How the items are linked:
from | pe ke ku ne li fe ze
x547 | x234 x342 none none x186 x971 x631
x746 | x189 x903 x74 x649 x135 x157 x92
x275 | x309 x794 x348 x194 x101 x187 x525
x573 | x133 x588 x1 x992 x907 x560 x692
x623 | none x976 x398 x80 x785 none x728
x356 | x334 x50 x991 x953 x431 x663 x430
x728 | x285 x222 x187 x28 x175 x348 x623
x931 | x222 x285 x256 x639 x722 x546 x614
x971 | x78 x826 x431 x919 x991 x547 x109
x450 | x419 x761 x42 x646 x635 x468 x925
x139 | x646 x663 x673 x419 x221 x50 x316
x686 | x175 x722 x498 x430 x285 x689 x953
x348 | none x64 x275 x907 x992 x728 none
x663 | x692 x139 x186 none none x356 x133
x476 | x92 x328 x313 x404 x679 x91 x189
x646 | x139 x692 x655 x450 x910 x599 x588
x907 | x368 x508 x194 x348 x573 x28 x20
x933 | x328 x92 x785 x225 x398 x138 x903
x207 | x196 x194 x508 x794 x653 x566 x882
x990 | x639 x28 x566 x222 x259 x508 x801
x135 | x256 x187 x222 x566 x746 x794 x612
x157 | x156 x101 x925 x653 x794 x746 x42
x761 | none x450 x138 x692 none x785 x992
x892 | x138 x91 none x186 none x328 x99
x985 | x826 x78 x801 x612 x471 x882 x566
x28 | x724 x990 x303 x728 x560 x907 x80
x588 | x316 x573 x653 x925 x508 x259 x646
x256 | x135 x274 x931 x818 x189 x496 x679
x430 | x560 x226 x249 x686 x724 x133 x356
x221 | x910 none x342 none x139 x374 x798
x498 | x903 x189 x686 x249 x274 x99 x328
x826 | x985 x971 x374 x679 x404 x342 x818
x612 | x679 x398 x976 x985 x92 x131 x135
x785 | x953 x468 x933 x334 x623 x761 x175
x431 | x80 x374 x971 none x356 none x724
x910 | x221 x20 x882 x635 x646 x801 x508
x689 | x992 x517 x99 x133 none x686 none
x451 | x186 x655 x692 x138 x234 x225 x1
x285 | x728 x931 x274 x724 x686 none none
x234 | x547 x882 x20 x525 x451 x78 x194
x471 | x404 x225 x599 x92 x985 x655 x649
x194 | x631 x207 x907 x275 x1 x303 x234
x419 | x450 none x91 x139 none x313 x517
x692 | x663 x646 x451 x761 x20 x334 x573
x284 | x653 x227 x316 x156 x196 x486 x673
x225 | x991 x471 x334 x933 x78 x451 x564
x222 | x931 x728 x135 x990 x74 x64 x976
x398 | x919 x612 x623 x78 x933 x525 x187
x309 | x275 x496 none x631 x99 x274 none
x794 | x496 x275 x64 x207 x157 x135 x131
x679 | x612 x919 x614 x826 x476 x589 x256
x328 | x933 x476 x953 x991 x919 x892 x498
x226 | x259 x430 x486 x722 x639 x316 x50
x635 | none none x131 x910 x450 x976 x64
x99 | x101 x156 x689 x227 x309 x498 x892
x953 | x785 x313 x328 x356 none none x686
x599 | x50 x334 x471 x468 x801 x646 x259
x991 | x225 x404 x356 x328 x971 x186 x249
x722 | x74 x686 x189 x226 x931 x517 x313
x496 | x794 x309 x546 x196 x156 x256 x589
x133 | x573 x316 x227 x689 x368 x430 x663
x156 | x157 x99 x517 x284 x496 x189 x91
x560 | x430 x259 x564 x175 x28 x573 x334
x259 | x226 x560 x649 x74 x990 x588 x599
x342 | x882 x547 x221 x589 x673 x826 x196
x368 | x907 x798 x631 none x133 x724 none
x189 | x746 x498 x722 x486 x256 x156 x476
x92 | x476 x933 x468 x471 x612 x42 x746
x517 | x925 x689 x156 x316 x546 x722 x419
x249 | x564 x486 x430 x498 x109 x227 x991
x42 | x91 x138 x450 x655 x131 x92 x157
x316 | x588 x133 x284 x517 x798 x226 x139
x20 | none x910 x234 none x692 x80 x907
x196 | x207 x631 x798 x496 x284 x818 x342
x508 | x798 x907 x207 x64 x588 x990 x910
x303 | x109 x566 x28 x187 x564 x194 x78
x818 | x566 x109 x639 x256 x486 x196 x826
x992 | x689 x925 x101 x573 x348 x175 x761
x546 | x64 none x496 x798 x517 x931 none
x589 | x131 none none x342 x91 x679 x496
x903 | x498 x746 x175 x564 x187 x101 x933
x798 | x508 x368 x196 x546 x316 x639 x221
x78 | x971 x985 x80 x398 x225 x234 x303
x639 | x990 x724 x818 x931 x226 x798 x374
x525 | none x131 none x234 x138 x398 x275
x564 | x249 x649 x560 x903 x303 x1 x225
x724 | x28 x639 x109 x285 x430 x368 x431
x175 | x686 x74 x903 x560 x728 x992 x785
x101 | x99 x157 x992 x1 x275 x903 x138
x976 | x614 x623 x612 x801 x468 x635 x222
x64 | x546 x348 x794 x508 x925 x222 x635
x334 | x356 x599 x225 x785 x80 x692 x560
x631 | x194 x196 x368 x309 x227 x109 x547
x486 | x649 x249 x226 x189 x818 x284 x404
x801 | x374 x80 x985 x976 x599 x910 x990
x649 | x486 x564 x259 x746 x566 x653 x471
x186 | x451 x673 x663 x892 x547 x991 x227
x91 | x42 x892 x419 x673 x589 x476 x156
x374 | x801 x431 x826 x614 x50 x221 x639
x227 | x1 x284 x133 x99 x631 x249 x186
x313 | x468 x953 x476 x50 x614 x419 x722
x131 | x589 x525 x635 x882 x42 x612 x794
x653 | x284 x1 x588 x157 x207 x649 x655
x187 | x274 x135 x728 x303 x903 x275 x398
x882 | x342 x234 x910 x131 x655 x985 x207
x614 | x976 none x679 x374 x313 none x931
x274 | x187 x256 x285 x109 x498 x309 x919
x925 | x517 x992 x157 x588 x64 x74 x450
x80 | x431 x801 x78 x623 x334 x20 x28
x404 | x471 x991 x50 x476 x826 x673 x486
x673 | x655 x186 x139 x91 x342 x404 x284
x655 | x673 x451 x646 x42 x882 x471 x653
x1 | x227 x653 x573 x101 x194 x564 x451
x468 | x313 x785 x92 x599 x976 x450 x74
x50 | x599 x356 x404 x313 x374 x139 x226
x109 | x303 x818 x724 x274 x249 x631 x971
x566 | x818 x303 x990 x135 x649 x207 x985
x919 | x398 x679 none x971 x328 none x274
x138 | x892 x42 x761 x451 x525 x933 x101
x74 | x722 x175 x746 x259 x222 x925 x468

In the rows, 23 means zero.

The rows follow the links: the fewer symbols apart two items are, the more alike their rows tend to be.

Each row is also shifted at random along 3 hidden directions that mean nothing.

Some items, each with a row of numbers:
x573
[16, 22, 23, 22, 23, 22, 25, 19, 24, 21, 25, 25, 22, 24, 25, 26, 25, 24, 20, 23, 23, 22, 24, 21, 22, 22, 21, 23, 24, 24, 23, 24, 25, 20, 24, 22, 23, 23, 21, 24, 24, 23, 23, 23, 23, 21, 24, 20, 23]
x1
[30, 23, 23, 23, 21, 24, 19, 23, 22, 24, 23, 24, 25, 23, 24, 25, 25, 26, 22, 25, 20, 23, 22, 20, 20, 22, 22, 23, 24, 21, 22, 23, 24, 24, 22, 23, 24, 21, 22, 23, 24, 24, 23, 22, 20, 22, 24, 20, 23]
x919
[24, 24, 22, 22, 23, 23, 22, 24, 20, 23, 20, 19, 23, 22, 19, 22, 23, 24, 26, 24, 21, 24, 21, 23, 23, 24, 25, 25, 22, 19, 25, 23, 20, 20, 18, 21, 24, 23, 24, 24, 23, 25, 25, 21, 20, 24, 23, 24, 24]
x931
[7, 23, 24, 21, 24, 20, 27, 20, 17, 23, 27, 24, 25, 30, 25, 23, 24, 25, 18, 20, 25, 17, 29, 24, 25, 24, 24, 26, 24, 23, 20, 18, 23, 17, 24, 21, 16, 26, 22, 25, 22, 23, 24, 18, 28, 26, 22, 25, 17]
x313
[24, 22, 21, 31, 25, 23, 25, 24, 31, 22, 26, 20, 19, 21, 27, 17, 23, 16, 27, 23, 27, 21, 23, 25, 22, 20, 22, 18, 22, 28, 23, 21, 26, 28, 28, 25, 23, 21, 25, 20, 21, 21, 24, 27, 29, 25, 20, 27, 20]
x953
[14, 22, 21, 23, 24, 20, 24, 24, 24, 24, 24, 20, 23, 19, 20, 22, 25, 22, 24, 21, 23, 26, 19, 26, 25, 24, 23, 24, 22, 22, 24, 26, 24, 21, 19, 22, 26, 24, 25, 20, 23, 23, 23, 25, 20, 24, 23, 26, 27]
x309
[36, 22, 24, 27, 24, 25, 20, 28, 22, 22, 22, 23, 22, 23, 25, 22, 24, 26, 26, 25, 23, 23, 23, 18, 22, 21, 23, 20, 21, 22, 24, 20, 22, 24, 23, 22, 21, 21, 23, 22, 22, 26, 24, 21, 26, 24, 20, 23, 20]
x686
[32, 19, 24, 20, 25, 25, 20, 27, 17, 23, 25, 21, 24, 26, 22, 22, 27, 27, 21, 24, 20, 24, 25, 20, 25, 24, 21, 25, 23, 17, 22, 23, 24, 19, 21, 22, 20, 25, 23, 25, 24, 24, 26, 20, 20, 25, 22, 25, 23]
x222
[16, 26, 22, 22, 24, 23, 26, 21, 26, 23, 26, 22, 21, 24, 22, 23, 22, 22, 23, 21, 23, 22, 23, 27, 24, 24, 22, 23, 22, 24, 20, 23, 23, 21, 27, 23, 24, 23, 23, 23, 22, 21, 21, 22, 24, 24, 22, 25, 23]
x334
[16, 23, 25, 17, 23, 21, 23, 20, 20, 23, 22, 23, 27, 25, 20, 23, 26, 25, 19, 21, 22, 25, 23, 23, 25, 25, 22, 27, 27, 20, 22, 28, 23, 19, 19, 24, 22, 27, 23, 25, 23, 22, 24, 21, 19, 20, 26, 20, 26]
x92
[7, 27, 23, 27, 22, 20, 26, 19, 28, 25, 24, 23, 23, 23, 22, 21, 20, 21, 23, 22, 23, 20, 23, 28, 20, 23, 24, 20, 23, 24, 20, 23, 22, 24, 24, 24, 24, 21, 22, 18, 22, 21, 22, 22, 26, 23, 23, 24, 22]
x882
[18, 24, 22, 22, 22, 22, 24, 20, 26, 24, 21, 25, 24, 20, 22, 26, 19, 22, 22, 22, 23, 21, 21, 26, 21, 23, 27, 22, 24, 24, 22, 23, 20, 24, 24, 23, 24, 22, 22, 23, 20, 21, 22, 23, 23, 22, 24, 19, 24]
x471
[28, 24, 22, 28, 22, 25, 21, 22, 27, 21, 20, 23, 24, 24, 23, 20, 20, 19, 24, 23, 23, 23, 23, 23, 22, 22, 25, 21, 24, 23, 22, 22, 23, 26, 24, 27, 22, 23, 23, 21, 23, 23, 22, 24, 24, 21, 22, 22, 21]
x692
[25, 21, 21, 24, 24, 23, 24, 21, 27, 19, 24, 24, 22, 23, 25, 21, 25, 20, 23, 24, 24, 24, 23, 22, 21, 20, 21, 19, 23, 25, 23, 23, 26, 25, 28, 26, 22, 21, 25, 21, 23, 23, 24, 24, 23, 22, 24, 21, 23]
x196
[24, 23, 23, 22, 21, 24, 23, 26, 22, 25, 21, 25, 22, 20, 22, 25, 21, 23, 24, 23, 22, 23, 19, 23, 24, 24, 25, 27, 20, 22, 25, 23, 21, 24, 21, 21, 27, 23, 22, 26, 24, 22, 23, 26, 18, 23, 23, 21, 25]
x430
[27, 22, 23, 24, 24, 24, 20, 24, 22, 22, 24, 23, 24, 25, 24, 21, 27, 23, 24, 24, 24, 24, 22, 20, 24, 22, 21, 22, 25, 22, 24, 22, 26, 22, 24, 21, 21, 24, 22, 24, 27, 23, 25, 23, 24, 23, 23, 23, 22]
x348
[18, 23, 23, 21, 24, 24, 25, 22, 26, 21, 24, 23, 19, 21, 25, 24, 23, 25, 21, 24, 24, 25, 25, 23, 22, 21, 21, 21, 21, 24, 22, 23, 24, 21, 25, 22, 23, 20, 22, 21, 20, 23, 22, 22, 24, 22, 23, 23, 22]
x138
[24, 22, 23, 22, 24, 21, 22, 24, 24, 24, 24, 22, 24, 21, 22, 23, 23, 26, 23, 24, 22, 22, 24, 23, 21, 22, 23, 21, 24, 23, 22, 24, 21, 24, 22, 23, 23, 19, 23, 20, 22, 23, 23, 21, 23, 22, 24, 23, 22]
x274
[14, 25, 22, 25, 23, 24, 24, 24, 23, 23, 23, 22, 23, 23, 24, 21, 25, 24, 24, 22, 24, 22, 26, 22, 21, 22, 25, 20, 25, 25, 21, 20, 21, 22, 23, 22, 20, 21, 22, 21, 25, 24, 25, 21, 26, 24, 21, 26, 21]
x468
[23, 24, 23, 24, 22, 21, 24, 21, 24, 23, 23, 20, 23, 24, 21, 20, 21, 22, 22, 22, 24, 23, 25, 26, 25, 23, 21, 23, 23, 24, 21, 23, 23, 22, 24, 24, 23, 23, 23, 21, 20, 20, 22, 22, 23, 22, 24, 24, 24]
x78
[16, 23, 23, 24, 21, 22, 22, 23, 26, 22, 21, 22, 23, 22, 22, 23, 21, 21, 24, 24, 23, 26, 21, 23, 20, 21, 25, 22, 24, 24, 24, 24, 21, 25, 21, 25, 24, 20, 23, 21, 23, 22, 23, 24, 21, 21, 26, 19, 24]
x588
[20, 22, 20, 23, 21, 23, 23, 21, 27, 24, 25, 25, 20, 19, 24, 22, 21, 19, 22, 22, 23, 24, 21, 25, 24, 23, 19, 24, 23, 26, 23, 25, 24, 25, 27, 25, 28, 22, 22, 23, 23, 21, 20, 28, 19, 22, 23, 21, 25]
x722
[18, 22, 23, 23, 24, 21, 24, 23, 22, 24, 24, 22, 23, 21, 22, 22, 23, 22, 23, 22, 24, 25, 22, 24, 26, 26, 21, 26, 21, 22, 24, 24, 22, 21, 22, 22, 24, 26, 23, 23, 24, 23, 22, 25, 22, 26, 21, 27, 24]
x74
[21, 25, 24, 27, 24, 23, 24, 21, 28, 21, 25, 21, 20, 23, 26, 21, 22, 21, 22, 23, 25, 22, 26, 27, 24, 21, 21, 21, 22, 27, 19, 21, 24, 23, 27, 26, 21, 22, 22, 21, 23, 23, 22, 23, 26, 23, 21, 25, 20]
x663
[31, 20, 20, 25, 23, 23, 23, 25, 23, 21, 24, 24, 24, 22, 26, 22, 26, 21, 25, 22, 24, 24, 22, 22, 21, 21, 20, 22, 22, 24, 25, 24, 26, 25, 25, 24, 23, 22, 24, 23, 23, 24, 25, 25, 23, 23, 22, 23, 22]
x992
[21, 23, 26, 20, 25, 21, 24, 21, 20, 21, 26, 24, 22, 24, 24, 24, 25, 29, 20, 25, 23, 23, 27, 22, 22, 23, 20, 22, 23, 25, 21, 24, 23, 18, 24, 24, 21, 22, 22, 23, 22, 23, 23, 21, 24, 23, 25, 22, 20]
x139
[28, 20, 24, 19, 22, 23, 24, 24, 18, 25, 23, 25, 25, 25, 23, 24, 25, 24, 21, 22, 23, 22, 24, 23, 24, 24, 21, 28, 24, 21, 23, 24, 24, 21, 20, 23, 22, 27, 25, 27, 21, 23, 23, 23, 19, 23, 24, 22, 25]
x133
[30, 20, 22, 22, 23, 24, 22, 25, 21, 21, 24, 24, 22, 24, 26, 23, 27, 23, 24, 23, 23, 23, 23, 21, 22, 22, 21, 22, 23, 23, 25, 22, 26, 24, 24, 23, 23, 22, 24, 23, 24, 25, 23, 25, 23, 23, 21, 22, 22]
x985
[25, 23, 25, 22, 23, 22, 20, 20, 19, 22, 23, 25, 26, 31, 23, 23, 22, 23, 20, 22, 23, 19, 28, 22, 23, 22, 26, 23, 28, 23, 21, 21, 21, 21, 23, 24, 17, 23, 21, 24, 23, 22, 23, 18, 24, 21, 24, 21, 21]
x234
[16, 24, 22, 24, 22, 22, 25, 24, 27, 23, 22, 25, 24, 21, 25, 24, 21, 22, 23, 22, 23, 23, 21, 24, 19, 21, 26, 19, 23, 27, 22, 21, 21, 26, 25, 23, 24, 18, 24, 23, 22, 22, 23, 22, 24, 21, 25, 21, 22]
x612
[30, 25, 23, 24, 23, 24, 21, 25, 26, 23, 19, 19, 22, 21, 20, 22, 18, 21, 26, 23, 23, 26, 20, 27, 24, 23, 23, 22, 23, 21, 24, 23, 21, 25, 23, 24, 25, 21, 23, 22, 21, 23, 21, 23, 20, 22, 21, 24, 25]
x798
[19, 21, 22, 18, 24, 22, 24, 23, 18, 25, 24, 26, 22, 23, 22, 26, 23, 24, 20, 22, 21, 21, 23, 23, 25, 26, 22, 27, 22, 22, 25, 24, 22, 21, 22, 21, 24, 26, 23, 27, 22, 23, 24, 25, 20, 23, 24, 22, 25]
x374
[13, 23, 20, 20, 21, 21, 26, 22, 23, 24, 23, 23, 23, 22, 22, 21, 24, 21, 21, 20, 23, 22, 22, 26, 27, 26, 24, 27, 25, 23, 24, 23, 25, 24, 23, 23, 22, 26, 25, 24, 22, 22, 22, 24, 19, 22, 24, 24, 26]
x101
[21, 25, 25, 24, 24, 24, 24, 20, 24, 23, 25, 25, 23, 23, 25, 24, 23, 27, 21, 23, 22, 22, 25, 21, 20, 20, 22, 19, 22, 24, 21, 22, 22, 19, 21, 22, 21, 20, 19, 20, 23, 22, 26, 19, 27, 25, 23, 23, 20]
x655
[19, 24, 23, 24, 21, 22, 23, 20, 24, 25, 22, 25, 25, 22, 23, 24, 21, 22, 20, 22, 23, 19, 22, 25, 20, 22, 24, 23, 24, 26, 23, 22, 21, 25, 23, 25, 24, 23, 22, 22, 22, 20, 22, 25, 24, 22, 25, 21, 22]
x316
[17, 23, 23, 26, 22, 22, 27, 20, 26, 23, 25, 26, 21, 20, 26, 23, 23, 19, 22, 21, 25, 21, 21, 24, 22, 21, 22, 23, 22, 27, 24, 22, 26, 24, 26, 23, 24, 24, 22, 23, 23, 22, 22, 29, 25, 22, 21, 23, 20]
x187
[18, 27, 23, 27, 23, 24, 24, 23, 29, 20, 23, 19, 19, 23, 26, 22, 21, 21, 26, 23, 23, 23, 26, 22, 20, 19, 24, 17, 23, 26, 22, 21, 22, 24, 27, 24, 21, 19, 21, 19, 24, 23, 23, 21, 28, 23, 22, 24, 19]

Start here and follow the symbols in turn, left to right. Where do you end up?
Answers are names.
[30, 22, 22, 24, 21, 22, 19, 27, 24, 26, 20, 21, 24, 20, 19, 20, 22, 19, 26, 22, 22, 24, 19, 24, 22, 23, 22, 26, 22, 20, 25, 24, 23, 28, 21, 26, 26, 24, 25, 23, 24, 23, 22, 27, 20, 22, 22, 23, 26]
pe ne pe ku -> x313
[27, 23, 23, 22, 23, 22, 24, 21, 22, 21, 25, 24, 23, 28, 22, 22, 22, 23, 22, 23, 24, 22, 24, 23, 26, 24, 23, 23, 25, 22, 22, 22, 22, 22, 24, 23, 18, 26, 23, 26, 20, 21, 23, 21, 23, 21, 25, 22, 23]
pe ke ze pe -> x28
[13, 23, 23, 23, 23, 22, 27, 24, 23, 26, 24, 24, 21, 19, 21, 24, 21, 25, 21, 22, 22, 19, 22, 25, 23, 24, 25, 25, 21, 24, 24, 21, 19, 22, 22, 21, 25, 23, 23, 23, 22, 23, 23, 24, 24, 25, 22, 25, 22]
pe ne ke ne -> x275
[34, 21, 21, 24, 20, 25, 20, 26, 23, 26, 21, 24, 23, 18, 22, 22, 22, 22, 24, 23, 23, 22, 18, 22, 23, 24, 22, 27, 21, 21, 24, 24, 23, 24, 21, 24, 29, 22, 23, 23, 25, 24, 22, 28, 20, 23, 20, 23, 24]
pe li ke ne ke -> x794
[22, 24, 24, 19, 21, 22, 22, 22, 21, 27, 21, 22, 24, 17, 19, 25, 20, 25, 21, 24, 20, 25, 20, 26, 23, 27, 21, 27, 20, 21, 22, 26, 20, 22, 20, 23, 29, 22, 23, 22, 24, 24, 20, 26, 18, 24, 23, 23, 27]
ku fe fe -> x925
[14, 23, 23, 26, 22, 23, 25, 22, 25, 25, 23, 22, 24, 21, 23, 22, 22, 21, 23, 23, 23, 20, 23, 25, 23, 25, 22, 23, 21, 24, 23, 22, 23, 22, 22, 22, 23, 23, 22, 21, 25, 23, 23, 24, 25, 24, 20, 26, 22]
ze ze li ne -> x818
[19, 24, 22, 25, 21, 24, 21, 25, 25, 23, 22, 24, 21, 21, 23, 22, 21, 20, 25, 21, 24, 21, 18, 22, 23, 24, 25, 24, 23, 22, 24, 21, 22, 27, 24, 22, 25, 23, 22, 23, 24, 24, 22, 25, 21, 24, 21, 22, 23]
ne ze ze pe -> x135
[14, 23, 23, 28, 22, 21, 23, 20, 27, 21, 23, 24, 22, 25, 24, 20, 24, 21, 22, 21, 24, 21, 23, 24, 19, 21, 23, 20, 26, 25, 21, 22, 23, 24, 24, 25, 21, 20, 22, 19, 23, 22, 24, 22, 26, 20, 25, 20, 22]
pe ne ne -> x991
[28, 24, 23, 29, 24, 22, 24, 22, 26, 23, 23, 23, 22, 22, 24, 21, 20, 22, 24, 24, 24, 21, 24, 25, 21, 20, 24, 17, 20, 26, 20, 22, 23, 24, 25, 25, 23, 19, 23, 18, 20, 21, 22, 22, 29, 24, 23, 24, 19]
ku fe pe ku pe -> x92
[27, 24, 25, 23, 22, 24, 19, 21, 21, 25, 22, 24, 24, 28, 24, 22, 22, 23, 20, 23, 22, 21, 25, 21, 23, 24, 23, 24, 26, 21, 21, 21, 23, 22, 23, 25, 21, 24, 20, 23, 25, 22, 21, 22, 23, 22, 23, 22, 23]
ne ke fe -> x101
[30, 22, 24, 19, 22, 25, 21, 24, 20, 23, 20, 25, 24, 24, 22, 26, 22, 28, 22, 25, 19, 25, 21, 19, 22, 24, 24, 24, 23, 19, 22, 24, 21, 22, 21, 21, 25, 21, 21, 25, 25, 24, 21, 21, 20, 22, 24, 20, 24]
ze ne fe -> x398
[32, 25, 23, 23, 24, 23, 22, 26, 24, 23, 21, 21, 21, 22, 20, 24, 20, 25, 25, 25, 22, 24, 23, 22, 21, 21, 25, 21, 22, 21, 23, 24, 21, 23, 21, 22, 24, 19, 22, 23, 21, 23, 20, 20, 22, 23, 24, 23, 23]
ne pe li pe -> x451
[25, 22, 23, 19, 24, 24, 25, 23, 23, 24, 24, 22, 19, 20, 21, 26, 21, 23, 22, 24, 22, 24, 23, 25, 25, 23, 21, 24, 21, 23, 24, 23, 23, 22, 25, 23, 27, 22, 25, 23, 20, 25, 20, 24, 18, 21, 22, 23, 25]
fe li ke fe -> x992
[24, 21, 21, 23, 23, 21, 21, 23, 27, 22, 24, 19, 21, 22, 21, 20, 23, 21, 24, 24, 22, 27, 22, 23, 23, 23, 21, 21, 23, 20, 23, 25, 24, 23, 23, 26, 24, 21, 26, 21, 21, 24, 22, 24, 20, 22, 24, 24, 25]
fe ku ku ne ne -> x761
[28, 23, 25, 23, 24, 22, 19, 23, 23, 21, 22, 21, 26, 24, 21, 23, 23, 25, 24, 23, 22, 25, 25, 23, 22, 22, 24, 21, 23, 21, 22, 23, 23, 21, 20, 25, 21, 21, 22, 21, 22, 23, 25, 20, 22, 23, 23, 24, 23]
ke ze pe li -> x256
